Here is a tiny trained network, its code and every weight. The questions are about switching its units off for an input and a target symbol, where a switched-off unit gives its printed mean instead of its output.

import numpy as np


def w(rows, s, z=0):
    codes = np.array(rows[::2]) - 128.0
    scale = np.full(codes.shape[1], s)
    scale[-1] = z or s
    return codes * scale


def f(y):
    return np.maximum(y, 0)


def softmax(a):
    e = np.exp(a - a.max(-1, keepdims=True))
    return e / e.sum(-1, keepdims=True)


def log_softmax(a):
    a = a - a.max(-1, keepdims=True)
    return a - np.log(np.exp(a).sum(-1, keepdims=True))


def net(x, mask):
    ids = ['ΓΘΞΨΩβεηπστ'.index(c) for c in x.split()]
    T = len(ids)
    res = E[ids] + P[:T]
    q, k, v = (res @ M[0].T for M in (Q, K, V))
    z = softmax(np.where(np.tri(T) > 0, q @ k.T / 4**0.5, -1e9)) @ v
    res = res + np.where(mask[0], z, O[0][:, -1]) @ O[0][:, :-1]
    y = f(res @ A[0][:, :-1].T + A[0][:, -1])
    res = res + np.where(mask[1:9], y, B[0][:, -1]) @ B[0][:, :-1]
    return log_softmax(res[-1] @ U[:, :-1].T + U[:, -1])


Q, K, V, O, A, B = {}, {}, {}, {}, {}, {}
E = w([
[154,148,161,181,40,181],'Γ',
[87,24,249,119,168,119],'Θ',
[82,127,91,163,65,63],'Ξ',
[91,166,156,178,116,106],'Ψ',
[203,140,64,177,73,169],'Ω',
[151,52,97,117,128,97],'β',
[204,144,154,188,131,154],'ε',
[199,145,196,119,129,90],'η',
[183,51,138,119,203,73],'π',
[112,111,21,185,98,167],'σ',
[154,78,130,108,74,176],'τ',
],0.019)
P = w([
[80,88,160,253,35,98],'0',
[54,55,193,220,116,100],'1',
[96,139,160,204,72,86],'2',
[117,152,120,177,77,102],'3',
[168,221,124,142,35,86],'4',
[158,179,183,134,10,137],'5',
],0.0056)
Q[0] = w([
[87,205,172,103,187,177],'h0',
[117,119,113,132,154,208],'h0',
[130,190,128,138,145,128],'h0',
[78,197,95,2,223,194],'h0',
],0.013)
K[0] = w([
[167,66,107,167,98,110],'h0',
[147,114,147,129,84,68],'h0',
[122,79,132,132,145,145],'h0',
[138,69,163,249,96,103],'h0',
],0.016)
V[0] = w([
[92,30,125,94,67,94],'h0',
[149,107,103,118,186,4],'h0',
[97,196,240,219,185,140],'h0',
[163,109,215,4,75,188],'h0',
],0.012)
O[0] = w([
[104,66,111,124,132,141,253],'h0',
[147,108,109,50,96,87,78],'h0',
[109,145,248,86,126,168,105],'h0',
[94,106,150,207,86,82,2],'h0',
],0.017,0.0066)
A[0] = w([
[4,166,84,104,120,147,122],'n0',
[68,200,105,117,68,139,221],'n1',
[215,56,130,167,114,99,10],'n2',
[171,126,153,143,200,40,192],'n3',
[144,112,155,111,153,54,158],'n4',
[54,132,112,149,96,158,2],'n5',
[126,183,147,85,133,159,39],'n6',
[137,125,139,128,55,167,160],'n7',
],0.013,0.0031)
B[0] = w([
[199,102,229,106,55,111,196],'n0',
[132,96,172,58,204,184,175],'n1',
[154,145,216,103,186,58,255],'n2',
[34,171,62,123,2,213,176],'n3',
[81,204,140,135,167,105,189],'n4',
[142,151,94,89,83,238,205],'n5',
[209,70,83,209,131,105,188],'n6',
[78,214,89,137,157,56,213],'n7',
],0.0088,0.0089)
U = w([
[86,175,88,188,190,110,44],'Γ',
[74,69,146,159,208,139,59],'Θ',
[209,51,157,81,14,48,24],'Ξ',
[223,101,205,130,150,107,77],'Ψ',
[132,139,65,172,239,103,133],'Ω',
[186,25,124,151,133,3,136],'β',
[237,105,200,166,172,73,28],'ε',
[152,131,188,136,45,61,252],'η',
[116,167,139,86,138,48,99],'π',
[178,79,100,106,121,157,230],'σ',
[100,43,89,253,59,47,229],'τ',
],0.0048,0.0031)

Each question gives the input, a string of symbols that net reads in full, and the target symbol t.
The units are the heads (4 rows each of Q, K, V and O) and the neurons (one row each of A and B). Each row of codes is followed by its name. A weight is (code - 128) times the scale printed after its matrix; where a second scale follows, it is the last column's (O, A, B and U).
mask holds one flag per unit, heads first, then neurons. A switched-off unit (its flag False) gives its mean, the last column of its rows in O or B, instead of its output. The means were averaged over made-up inputs and are rounded, as every weight is.
A unit's drop is (log p(t) with every unit on - log p(t) with that unit switched off) / (log p(t) with every unit on - log p(t) with every unit switched off).
The circuit of an input: a set's keep is (log p(t) with only the set's units on - log p(t) with every unit switched off) / (log p(t) with every unit on - log p(t) with every unit switched off). Starting from all 9 units, units are removed one at a time, each time the one whose removal leaves the highest keep (on an exact tie, the one counted first), for as long as the keep stays at least 0.8.
circuit, biggest first: the units of the circuit, biggest drop first
k most important neurons: the k neurons with the biggest drops, biggest first
drop of u: that unit's drop, to one decimal
input Γ η Ψ Ψ Ψ, target Ψ: circuit, biggest first => h0, n1
input η β η, target η: circuit, biggest first => h0, n3
input β Θ σ σ σ Ξ, target σ: circuit, biggest first => h0, n2, n7
input Θ Ω β β, target β: circuit, biggest first => h0, n2
input Ξ Θ Θ β Ξ, target Ξ: circuit, biggest first => h0, n0
input Θ Ξ Ω Θ π, target π: 3 most important neurons => n4, n3, n2
input σ Θ ε τ Θ, target τ: 2 most important neurons => n3, n1
input σ τ τ Θ, target τ: circuit, biggest first => h0
input Γ Γ ε Γ Ω, target Ω: circuit, biggest first => h0, n0
input ε Θ σ Γ, target Ω: 2 most important neurons => n0, n7
input π Γ Θ Ξ, target Ξ: circuit, biggest first => n0, h0
input Ω Ξ σ, target σ: circuit, biggest first => h0, n0
input Ω β τ β β, target β: circuit, biggest first => n2, h0
input Γ σ β η η ε, target η: circuit, biggest first => h0
input η σ ε η π, target η: drop of n7 => 0.1
input σ σ Ω, target Ω: drop of n0 => 0.2
input σ τ τ Ω Γ, target τ: drop of h0 => 1.0
input σ π Θ η Θ Θ, target η: drop of h0 => 1.1
